Here is a tiny trained network, its code and every weight. The questions are about switching its units off for an input and a class, where a switched-off unit gives its printed mean instead of its output.

import numpy as np


def w(rows, s, z=0):
    codes = np.array(rows[::2]) - 128.0
    scale = np.full(codes.shape[1], s)
    scale[-1] = z or s
    return codes * scale


def f(y):
    return np.maximum(y, 0)


def log_softmax(a):
    a = a - a.max(-1, keepdims=True)
    return a - np.log(np.exp(a).sum(-1, keepdims=True))


def net(x, mask):
    res = np.array(x, float).reshape(1, 7) / 4 @ E
    y = f(res @ A[0][:, :-1].T + A[0][:, -1])
    res = res + np.where(mask, y, B[0][:, -1]) @ B[0][:, :-1]
    return log_softmax(res[-1] @ U[:, :-1].T + U[:, -1])


A, B = {}, {}
E = w([
[107,226,170,144,86,36,181,68],'x0',
[232,142,184,118,253,149,197,97],'x1',
[129,122,132,131,130,126,126,124],'x2',
[92,83,170,156,132,133,117,65],'x3',
[134,142,36,236,180,113,103,116],'x4',
[82,179,219,138,165,149,55,173],'x5',
[17,98,104,101,203,67,161,144],'x6',
],0.0077)
A[0] = w([
[39,68,148,98,193,73,129,86,177],'N0',
[130,20,124,79,137,211,130,145,79],'N1',
[82,254,172,136,83,42,173,37,15],'N2',
[134,65,151,15,70,130,200,93,154],'N3',
[73,88,90,48,190,71,167,136,113],'N4',
[124,174,177,119,81,52,173,94,68],'N5',
[170,129,157,110,223,157,180,129,26],'N6',
[170,134,181,165,183,135,193,98,33],'N7',
[182,105,182,163,69,183,79,27,157],'N8',
[90,180,237,47,126,166,90,178,179],'N9',
[118,58,105,100,133,205,103,164,4],'N10',
[127,199,116,132,105,104,186,85,122],'N11',
[51,114,101,137,27,97,48,147,80],'N12',
[172,155,158,106,221,149,154,76,41],'N13',
[77,210,216,201,193,163,24,162,153],'N14',
],0.0068,0.0031)
B[0] = w([
[189,254,109,10,124,132,77,135,214],'N0',
[163,91,178,188,197,95,80,180,205],'N1',
[107,88,179,182,205,130,62,226,209],'N2',
[161,78,11,169,152,57,146,43,201],'N3',
[161,208,141,85,109,131,85,127,201],'N4',
[141,43,137,158,171,149,78,198,177],'N5',
[48,119,184,113,77,188,206,139,198],'N6',
[94,107,158,117,78,181,183,140,186],'N7',
[189,235,103,26,131,170,55,127,208],'N8',
[149,108,27,169,165,73,152,42,228],'N9',
[121,79,186,156,174,120,122,207,184],'N10',
[122,95,131,184,195,131,62,160,177],'N11',
[34,123,176,114,44,206,232,118,240],'N12',
[45,121,160,103,36,179,191,141,198],'N13',
[148,141,62,192,176,108,201,66,254],'N14',
],0.0066,0.0072)
U = w([
[114,26,217,164,189,119,45,223,53],'0',
[43,105,201,102,34,182,239,127,71],'1',
[132,135,102,105,141,124,119,101,253],'2',
[132,109,39,161,159,91,172,45,119],'3',
[125,100,55,145,153,97,138,60,140],'4',
[160,255,141,21,115,139,47,149,85],'5',
],0.0091,0.0059)

Each question gives the input, the list of numbers given to net, and the class t.
The units are the neurons (one row each of A and B). Each row of codes is followed by its name. A weight is (code - 128) times the scale printed after its matrix; where a second scale follows, it is the last column's (A, B and U).
mask holds one flag per neuron, in row order. A switched-off neuron (its flag False) gives its mean, the last column of its row in B, instead of its output. The means were averaged over made-up inputs and are rounded, as every weight is.
A unit's drop is (log p(t) with every unit on - log p(t) with that unit switched off) / (log p(t) with every unit on - log p(t) with every unit switched off).
The circuit of an input: a set's keep is (log p(t) with only the set's units on - log p(t) with every unit switched off) / (log p(t) with every unit on - log p(t) with every unit switched off). Starting from the 12 units with the biggest drops (on a tie, the unit counted first), units are removed one at a time, each time the one whose removal leaves the highest keep (on an exact tie, the one counted first), for as long as the keep stays at least 0.8.
units of the circuit, in order: the units of the circuit, biggest drop first
unit that matters most: the unit with the biggest drop
top k neurons: the k neurons with the biggest drops, biggest first
drop of u: that unit's drop, to one decimal
input [4,-3,2,-4,-4,0,-3], class 0: units of the circuit, in order	(N2, N5)
input [-5,4,6,4,5,-1,-3], class 0: unit that matters most	N9
input [5,2,0,2,-3,6,8], class 5: top 3 neurons	(N0, N4, N3)
input [-4,7,7,3,1,-3,4], class 1: units of the circuit, in order	(N6, N13)
input [-2,-2,6,1,-8,-3,-7], class 4: top 4 neurons	(N3, N0, N9, N4)
input [-2,6,1,-5,-3,-2,6], class 1: top 2 neurons	(N6, N13)
input [7,5,-6,-3,-6,4,-5], class 0: top 3 neurons	(N2, N5, N11)
input [-1,0,-7,-3,-1,4,8], class 5: top 2 neurons	(N0, N4)
input [-2,5,4,1,-6,0,1], class 4: top 4 neurons	(N3, N12, N9, N1)
input [2,6,4,-5,-4,-6,-6], class 1: top 4 neurons	(N13, N6, N7, N9)
input [-4,-6,6,8,-6,-1,-3], class 2: units of the circuit, in order	(N8, N3)
input [7,3,-5,3,-1,5,2], class 0: top 2 neurons	(N2, N5)
input [-1,-2,8,-1,1,-2,8], class 5: units of the circuit, in order	(N0, N4)
input [3,5,-2,6,6,-4,-4], class 2: units of the circuit, in order	(N8, N14)
input [5,4,6,4,0,-4,-7], class 5: unit that matters most	N8
input [-6,-4,-8,7,-7,2,-6], class 2: top 4 neurons	(N8, N9, N2, N3)
input [7,5,-8,6,-8,8,-7], class 3: top 2 neurons	(N9, N14)
input [8,4,2,-3,5,-6,-8], class 0: units of the circuit, in order	(N2, N11, N5)
input [8,1,-5,-6,-8,-4,8], class 0: top 2 neurons	(N2, N5)
input [8,8,-3,-4,2,-6,6], class 0: top 3 neurons	(N2, N11, N5)
input [7,7,-2,-7,0,-5,8], class 5: top 3 neurons	(N4, N0, N12)
input [-7,-2,-6,6,8,7,-2], class 4: units of the circuit, in order	(N14)
input [-2,5,1,-5,-2,-2,-4], class 1: drop of N6	0.4
input [0,-6,1,-3,2,7,1], class 3: drop of N9	0.4
input [8,-5,1,3,0,1,1], class 0: drop of N9	0.0
